Below is a small trained network, with its code and all its weights. Each question gives an input and a target symbol and asks what happens when units are switched off, that is, made to give their printed mean instead of their output.

import numpy as np


def w(rows, s, z=0):
    codes = np.array(rows[::2]) - 128.0
    scale = np.full(codes.shape[1], s)
    scale[-1] = z or s
    return codes * scale


def norm(h):
    return h / np.sqrt((h * h).mean(-1, keepdims=True) + 1e-5)


def f(y):
    return np.maximum(y, 0)


def softmax(a):
    e = np.exp(a - a.max(-1, keepdims=True))
    return e / e.sum(-1, keepdims=True)


def log_softmax(a):
    a = a - a.max(-1, keepdims=True)
    return a - np.log(np.exp(a).sum(-1, keepdims=True))


def net(x, mask):
    ids = ['γδθμξτφψ'.index(c) for c in x.split()]
    T = len(ids)
    res = E[ids] + P[:T]
    u = 0
    for l in range(2):
        q, k, v = (norm(res) @ M[l].T for M in (Q, K, V))
        z = softmax(np.where(np.tri(T) > 0, q @ k.T / 4**0.5, -1e9)) @ v
        res = res + np.where(mask[u], z, O[l][:, -1]) @ O[l][:, :-1]
        u += 1
        y = f(norm(res) @ A[l][:, :-1].T + A[l][:, -1])
        res = res + np.where(mask[u : u + 4], y, B[l][:, -1]) @ B[l][:, :-1]
        u += 4
    return log_softmax(norm(res)[-1] @ U[:, :-1].T + U[:, -1])


Q, K, V, O, A, B = {}, {}, {}, {}, {}, {}
E = w([
[102,85,128,222,141,157,178,87,104,189],'γ',
[67,99,92,160,138,200,75,106,153,56],'δ',
[137,124,168,160,46,177,206,90,57,52],'θ',
[178,212,119,255,121,130,107,129,105,128],'μ',
[74,14,110,210,123,106,100,145,86,135],'ξ',
[183,93,33,1,59,45,169,155,200,32],'τ',
[139,76,208,170,95,199,63,109,146,184],'φ',
[106,136,210,134,136,169,133,195,178,114],'ψ',
],0.0077)
P = w([
[123,107,121,126,220,87,60,125,56,154],'0',
[157,147,213,234,157,42,83,96,137,117],'1',
[123,118,42,121,66,207,68,222,80,178],'2',
[65,166,133,64,41,133,48,129,105,174],'3',
[94,64,186,193,144,124,150,143,221,92],'4',
[171,110,65,116,75,204,118,221,72,169],'5',
[98,172,124,73,36,116,76,121,127,175],'6',
[107,82,176,220,176,128,150,126,200,89],'7',
[185,118,74,77,107,196,161,222,101,129],'8',
[94,182,129,83,60,95,89,130,124,167],'9',
[162,19,194,157,125,148,124,100,200,3],'10',
[180,111,72,74,106,225,155,185,93,108],'11',
[94,163,125,78,51,99,85,122,134,166],'12',
],0.0057)
Q[0] = w([
[159,151,51,145,38,189,148,213,105,175],'0.h1',
[126,133,116,45,1,137,129,107,166,126],'0.h1',
[115,110,127,56,49,56,165,89,176,104],'0.h1',
[154,58,52,73,141,209,175,251,177,127],'0.h1',
],0.0055)
K[0] = w([
[153,144,165,98,3,174,186,124,116,142],'0.h1',
[80,129,178,179,114,173,106,141,186,149],'0.h1',
[99,66,189,220,220,135,55,118,155,130],'0.h1',
[197,131,156,158,7,121,239,71,212,7],'0.h1',
],0.0053)
V[0] = w([
[2,147,152,146,143,173,149,194,87,10],'0.h1',
[155,36,190,94,126,32,97,226,217,155],'0.h1',
[101,201,174,203,73,173,122,238,155,243],'0.h1',
[201,95,235,130,58,106,200,187,24,71],'0.h1',
],0.0038)
O[0] = w([
[1,173,121,159,115,125,154,182,73,82,219],'0.h1',
[126,88,137,47,187,92,115,243,122,155,255],'0.h1',
[115,165,196,140,200,54,105,70,126,117,182],'0.h1',
[184,131,197,75,76,141,211,89,26,96,188],'0.h1',
],0.0062,0.002)
A[0] = w([
[211,118,54,46,80,173,107,221,131,185,115],'0.n1',
[83,137,68,113,147,145,140,28,96,225,2],'0.n2',
[101,80,197,253,182,180,163,176,129,88,157],'0.n3',
[89,166,187,135,167,162,72,95,88,163,41],'0.n4',
],0.0052,0.0034)
B[0] = w([
[213,109,1,60,210,140,55,147,80,78,238],'0.n1',
[103,110,104,85,210,113,219,70,172,181,140],'0.n2',
[221,107,134,96,211,148,135,201,122,107,254],'0.n3',
[166,125,78,63,84,129,97,105,204,114,164],'0.n4',
],0.0059,0.0052)
Q[1] = w([
[90,172,90,130,33,15,110,98,107,138],'1.h1',
[118,188,150,148,71,195,167,111,3,130],'1.h1',
[207,69,104,238,253,102,122,105,37,107],'1.h1',
[96,131,169,137,86,55,113,5,211,211],'1.h1',
],0.0054)
K[1] = w([
[125,178,145,138,142,216,3,135,45,175],'1.h1',
[97,153,111,54,86,143,131,116,70,59],'1.h1',
[140,65,39,106,182,89,198,81,101,60],'1.h1',
[92,185,72,119,145,128,54,69,165,202],'1.h1',
],0.0054)
V[1] = w([
[116,199,179,95,119,162,88,153,106,184],'1.h1',
[116,162,145,126,118,155,64,93,88,79],'1.h1',
[142,118,149,145,204,238,92,149,3,168],'1.h1',
[92,93,144,140,185,204,166,82,145,219],'1.h1',
],0.0044)
O[1] = w([
[100,186,193,144,101,124,117,158,161,161,45],'1.h1',
[156,146,150,129,87,201,97,124,66,90,87],'1.h1',
[25,126,202,174,1,81,159,52,136,140,250],'1.h1',
[80,133,131,143,145,159,185,56,148,218,15],'1.h1',
],0.0057,0.0018)
A[1] = w([
[104,126,194,179,84,204,129,188,228,55,208],'1.n1',
[255,150,87,104,206,152,214,124,208,19,145],'1.n2',
[65,198,63,55,80,92,138,93,76,141,5],'1.n3',
[182,99,98,82,42,134,208,142,62,79,170],'1.n4',
],0.0048,0.002)
B[1] = w([
[88,123,134,166,190,128,187,118,106,113,204],'1.n1',
[190,48,124,177,165,161,115,117,143,144,254],'1.n2',
[183,114,2,136,152,187,106,154,192,185,154],'1.n3',
[155,129,136,95,109,196,134,133,97,167,228],'1.n4',
],0.0088,0.0063)
U = w([
[113,113,97,142,173,91,229,32,184,195,153],'γ',
[26,138,27,218,137,159,151,146,195,47,39],'δ',
[128,140,155,121,76,196,215,87,25,110,49],'θ',
[203,211,116,221,106,48,101,87,148,56,179],'μ',
[63,27,120,171,68,29,101,164,69,166,11],'ξ',
[213,144,20,56,170,172,90,229,144,166,115],'τ',
[149,75,229,115,99,124,36,106,210,182,7],'φ',
[106,173,196,68,206,2,193,180,114,48,233],'ψ',
],0.0045,0.0015)

Each question gives the input, a string of symbols that net reads in full, and the target symbol t.
The units are the heads (4 rows each of Q, K, V and O) and the neurons (one row each of A and B). Each row of codes is followed by its name. A weight is (code - 128) times the scale printed after its matrix; where a second scale follows, it is the last column's (O, A, B and U).
mask holds one flag per unit, layer by layer, with each layer's heads first. A switched-off unit (its flag False) gives its mean, the last column of its rows in O or B, instead of its output. The means were averaged over made-up inputs and are rounded, as every weight is.
A unit's drop is (log p(t) with every unit on - log p(t) with that unit switched off) / (log p(t) with every unit on - log p(t) with every unit switched off).
The circuit of an input: a set's keep is (log p(t) with only the set's units on - log p(t) with every unit switched off) / (log p(t) with every unit on - log p(t) with every unit switched off). Starting from all 10 units, units are removed one at a time, each time the one whose removal leaves the highest keep (on an exact tie, the one counted first), for as long as the keep stays at least 0.8.
units of the circuit, in order: the units of the circuit, biggest drop first
most important unit: the unit with the biggest drop
top k neurons: the k neurons with the biggest drops, biggest first
top k neurons in layer l: the k neurons of layer l with the biggest drops, biggest first
drop when u is switched off: that unit's drop, to one decimal
input τ δ τ φ ξ τ ξ τ θ θ ψ ψ, target θ: units of the circuit, in order -> 0.h1
input τ ψ ψ θ τ, target ψ: top 2 neurons -> 0.n3, 0.n1
input δ μ γ, target γ: units of the circuit, in order -> 0.h1, 0.n2, 1.h1
input ξ γ θ ψ τ ψ ψ θ δ, target θ: top 2 neurons -> 1.n4, 1.n3
input τ ψ τ γ ψ μ μ τ, target ψ: top 3 neurons -> 0.n1, 0.n3, 1.n3
input θ θ ψ γ τ, target θ: top 3 neurons -> 1.n4, 0.n3, 0.n1
input τ μ ψ φ δ θ φ τ, target δ: top 2 neurons -> 0.n3, 0.n1
input τ δ ψ θ τ, target δ: top 2 neurons -> 0.n3, 1.n1
input τ τ τ γ, target γ: top 2 neurons -> 0.n2, 0.n1
input τ τ τ δ, target δ: top 3 neurons in layer 1 -> 1.n4, 1.n2, 1.n1
input ψ ψ ψ ψ ξ, target ψ: top 2 neurons in layer 0 -> 0.n3, 0.n1
input φ μ ξ, target ξ: top 2 neurons -> 1.n2, 0.n1
input ψ φ ξ μ, target μ: top 2 neurons in layer 0 -> 0.n4, 0.n1
input τ θ δ μ, target μ: top 2 neurons -> 1.n4, 0.n4
input δ γ ξ, target ξ: most important unit -> 1.h1
input ψ θ θ τ τ, target θ: top 2 neurons in layer 0 -> 0.n3, 0.n1
input γ γ φ γ θ ξ, target θ: drop when 0.n4 is switched off -> 0.0
input ψ γ φ, target φ: drop when 0.h1 is switched off -> 0.9
input ψ ψ δ, target δ: drop when 0.n1 is switched off -> 0.1
input τ θ γ, target θ: top neuron -> 1.n2
